Below is a small trained network, with its code and all its weights. Each question gives an input and a class and asks what happens when units are switched off, that is, made to give their printed mean instead of their output.

import numpy as np


def w(rows, s, z=0):
    codes = np.array(rows[::2]) - 128.0
    scale = np.full(codes.shape[1], s)
    scale[-1] = z or s
    return codes * scale


def f(y):
    return y / 2 * (1 + np.tanh(0.7978845608 * (y + 0.044715 * y**3)))


def log_softmax(a):
    a = a - a.max(-1, keepdims=True)
    return a - np.log(np.exp(a).sum(-1, keepdims=True))


def net(x, mask):
    res = np.array(x, float).reshape(1, 6) / 4 @ E
    y = f(res @ A[0][:, :-1].T + A[0][:, -1])
    res = res + np.where(mask, y, B[0][:, -1]) @ B[0][:, :-1]
    return log_softmax(res[-1] @ U[:, :-1].T + U[:, -1])


A, B = {}, {}
E = w([
[128,129,128,130],'x0',
[55,29,178,153],'x1',
[127,127,123,127],'x2',
[62,159,143,24],'x3',
[130,124,123,127],'x4',
[130,82,2,89],'x5',
],0.0072)
A[0] = w([
[171,41,31,38,139],'n1',
[191,219,103,100,3],'n2',
[179,74,87,221,95],'n3',
[19,2,163,159,9],'n4',
[203,67,135,205,6],'n5',
[44,128,127,39,5],'n6',
],0.0096,0.0036)
B[0] = w([
[218,32,145,158,254],'n1',
[55,147,39,246,178],'n2',
[117,209,151,17,201],'n3',
[159,198,10,197,233],'n4',
[159,192,91,29,167],'n5',
[210,254,119,55,172],'n6',
],0.0093,0.006)
U = w([
[90,177,6,209,34],'0',
[130,129,118,116,229],'1',
[164,198,118,24,30],'2',
[123,111,125,136,223],'3',
[135,112,133,135,192],'4',
[179,101,157,163,160],'5',
[38,43,161,122,1],'6',
],0.012,0.0098)

Each question gives the input, the list of numbers given to net, and the class t.
The units are the neurons (one row each of A and B). Each row of codes is followed by its name. A weight is (code - 128) times the scale printed after its matrix; where a second scale follows, it is the last column's (A, B and U).
mask holds one flag per neuron, in row order. A switched-off neuron (its flag False) gives its mean, the last column of its row in B, instead of its output. The means were averaged over made-up inputs and are rounded, as every weight is.
A unit's drop is (log p(t) with every unit on - log p(t) with that unit switched off) / (log p(t) with every unit on - log p(t) with every unit switched off).
The circuit of an input: a set's keep is (log p(t) with only the set's units on - log p(t) with every unit switched off) / (log p(t) with every unit on - log p(t) with every unit switched off). Starting from all 6 units, units are removed one at a time, each time the one whose removal leaves the highest keep (on an exact tie, the one counted first), for as long as the keep stays at least 0.8.
units of the circuit, in order: the units of the circuit, biggest drop first
unit that matters most: the unit with the biggest drop
k most important neurons: the k neurons with the biggest drops, biggest first
drop when u is switched off: that unit's drop, to one decimal
input [-5,3,2,8,3,-4], class 2: unit that matters most : n6
input [-6,-8,-5,2,-3,5], class 0: 2 most important neurons : [n2, n3]
input [6,6,6,-6,-6,-3], class 0: 3 most important neurons : [n4, n1, n6]
input [-1,5,-2,-8,-8,3], class 2: units of the circuit, in order : [n3, n5]
input [0,4,5,7,1,-1], class 2: 3 most important neurons : [n6, n2, n1]
input [2,6,-7,-8,6,4], class 2: units of the circuit, in order : [n3, n5]
input [1,1,0,3,2,5], class 5: 2 most important neurons : [n1, n3]
input [-6,-7,2,4,6,-6], class 0: 3 most important neurons : [n2, n1, n3]
input [-4,0,-5,-6,-6,-4], class 2: 4 most important neurons : [n5, n3, n1, n2]
input [-7,7,5,-1,-6,-4], class 0: 2 most important neurons : [n4, n1]
input [2,-1,1,-8,3,-1], class 2: units of the circuit, in order : [n3, n5]
input [2,-1,1,-7,1,-5], class 2: units of the circuit, in order : [n5, n3]
input [-8,-8,2,5,7,8], class 0: 2 most important neurons : [n2, n3]
input [4,8,7,-4,-3,-3], class 0: 2 most important neurons : [n4, n1]
input [2,-4,-3,-2,2,8], class 5: most important neuron : [n1]
input [6,-7,-5,-4,5,8], class 5: 2 most important neurons : [n1, n4]
input [-1,6,6,-4,3,-5], class 0: 2 most important neurons : [n4, n1]
input [6,7,6,8,-8,3], class 2: 2 most important neurons : [n6, n2]
input [-7,5,-1,8,-2,-8], class 2: drop when n2 is switched off : 0.2
input [2,8,-2,-4,-6,4], class 0: drop when n4 is switched off : 1.7
input [7,-4,-3,1,3,8], class 5: drop when n4 is switched off : 0.1
input [-3,3,6,8,-2,-1], class 2: units of the circuit, in order : [n6]
input [-7,7,6,3,5,-5], class 0: drop when n1 is switched off : 0.1
